Below is a small trained network, with its code and all its weights. Each question gives an input and a class and asks what happens when units are switched off, that is, made to give their printed mean instead of their output.

import numpy as np


def w(rows, s, z=0):
    codes = np.array(rows[::2]) - 128.0
    scale = np.full(codes.shape[1], s)
    scale[-1] = z or s
    return codes * scale


def f(y):
    return y / 2 * (1 + np.tanh(0.7978845608 * (y + 0.044715 * y**3)))


def log_softmax(a):
    a = a - a.max(-1, keepdims=True)
    return a - np.log(np.exp(a).sum(-1, keepdims=True))


def net(x, mask):
    res = np.array(x, float).reshape(1, 6) / 4 @ E
    y = f(res @ A[0][:, :-1].T + A[0][:, -1])
    res = res + np.where(mask, y, B[0][:, -1]) @ B[0][:, :-1]
    return log_softmax(res[-1] @ U[:, :-1].T + U[:, -1])


A, B = {}, {}
E = w([
[168,152,127,109,77,123,111,17,178,154],'x0',
[104,149,108,120,8,110,83,182,129,210],'x1',
[52,21,152,199,60,126,146,123,152,60],'x2',
[147,160,122,82,128,2,88,76,64,176],'x3',
[149,177,125,172,111,174,127,119,150,85],'x4',
[145,181,131,219,122,120,74,92,58,95],'x5',
],0.0047)
A[0] = w([
[113,104,127,172,125,138,138,124,129,94,254],'N1',
[141,198,124,100,133,38,109,104,97,144,251],'N2',
[135,172,122,113,119,64,119,110,101,142,174],'N3',
[124,91,128,91,160,107,141,123,131,133,245],'N4',
[116,137,128,119,118,186,132,251,132,158,94],'N5',
[144,162,129,141,196,142,126,116,104,103,197],'N6',
[113,71,129,203,95,133,133,132,126,65,180],'N7',
[137,146,119,117,59,56,99,94,99,201,218],'N8',
[116,85,133,150,63,140,103,122,123,169,151],'N9',
[128,64,126,66,170,101,147,129,145,138,174],'N10',
[153,172,129,113,94,177,131,65,172,132,159],'N11',
[148,181,133,155,242,140,119,105,90,100,161],'N12',
[122,89,135,84,158,111,143,124,135,132,231],'N13',
[125,86,128,85,158,110,145,126,138,135,213],'N14',
[147,173,125,113,103,170,132,75,173,131,175],'N15',
[116,86,129,189,112,139,135,126,130,76,195],'N16',
[122,123,122,124,126,140,134,160,134,142,175],'N17',
],0.014,0.0007)
B[0] = w([
[128,121,146,163,133,142,115,137,139,100,196],'N1',
[176,193,190,157,149,87,104,123,126,128,228],'N2',
[149,172,176,146,129,99,115,124,131,145,189],'N3',
[126,102,137,96,159,106,129,116,145,113,164],'N4',
[134,168,81,99,69,81,129,227,82,92,205],'N5',
[133,118,91,160,178,139,144,117,101,148,191],'N6',
[105,90,169,188,116,156,125,156,150,66,254],'N7',
[100,126,180,136,96,113,114,118,124,253,238],'N8',
[91,84,102,130,110,171,144,123,130,166,177],'N9',
[120,81,141,60,158,90,122,108,142,99,193],'N10',
[151,174,107,96,113,178,136,87,175,113,187],'N11',
[152,109,68,177,221,146,162,124,83,163,233],'N12',
[124,102,131,87,154,114,105,112,130,105,168],'N13',
[123,99,134,85,147,106,113,111,128,105,169],'N14',
[152,169,107,104,111,166,132,84,156,105,178],'N15',
[115,112,160,181,123,143,122,135,144,81,228],'N16',
[124,130,112,126,104,109,122,129,106,116,142],'N17',
],0.026,0.0067)
U = w([
[103,30,139,4,189,56,104,81,155,70,167],'0',
[122,180,32,74,40,63,139,248,53,75,116],'1',
[26,54,129,139,59,165,133,116,123,246,2],'2',
[170,219,241,157,122,49,57,101,112,219,100],'3',
[182,126,16,194,240,159,213,107,43,151,151],'4',
[173,209,64,68,72,240,157,41,210,105,150],'5',
[68,58,187,238,104,203,124,161,172,11,176],'6',
],0.0038,0.00086)

Each question gives the input, the list of numbers given to net, and the class t.
The units are the neurons (one row each of A and B). Each row of codes is followed by its name. A weight is (code - 128) times the scale printed after its matrix; where a second scale follows, it is the last column's (A, B and U).
mask holds one flag per neuron, in row order. A switched-off neuron (its flag False) gives its mean, the last column of its row in B, instead of its output. The means were averaged over made-up inputs and are rounded, as every weight is.
A unit's drop is (log p(t) with every unit on - log p(t) with that unit switched off) / (log p(t) with every unit on - log p(t) with every unit switched off).
The circuit of an input: a set's keep is (log p(t) with only the set's units on - log p(t) with every unit switched off) / (log p(t) with every unit on - log p(t) with every unit switched off). Starting from the 12 units with the biggest drops (on a tie, the unit counted first), units are removed one at a time, each time the one whose removal leaves the highest keep (on an exact tie, the one counted first), for as long as the keep stays at least 0.8.
units of the circuit, in order: the units of the circuit, biggest drop first
top k neurons: the k neurons with the biggest drops, biggest first
drop of u: that unit's drop, to one decimal
input [2,-1,-3,-6,4,6], class 4: units of the circuit, in order	[N12]
input [8,-2,0,-1,-3,2], class 5: units of the circuit, in order	[N11; N15]
input [3,5,8,6,8,-1], class 2: units of the circuit, in order	[N8; N9]
input [8,-1,2,1,5,6], class 5: top 2 neurons	[N11; N15]
input [6,4,4,-4,-4,-4], class 2: top 2 neurons	[N9; N2]
input [4,8,2,-3,2,6], class 2: units of the circuit, in order	[N8; N9]
input [-5,-8,-5,7,1,-5], class 4: top 2 neurons	[N12; N6]
input [0,2,2,-7,-8,-6], class 0: top 4 neurons	[N10; N14; N13; N4]
input [4,6,7,4,4,8], class 2: top 3 neurons	[N8; N9; N7]
input [-5,5,-5,-5,-4,8], class 1: drop of N5	0.5
input [4,5,-1,-7,0,4], class 5: drop of N11	0.2
input [-5,-6,-2,6,-4,-4], class 0: drop of N10	0.2
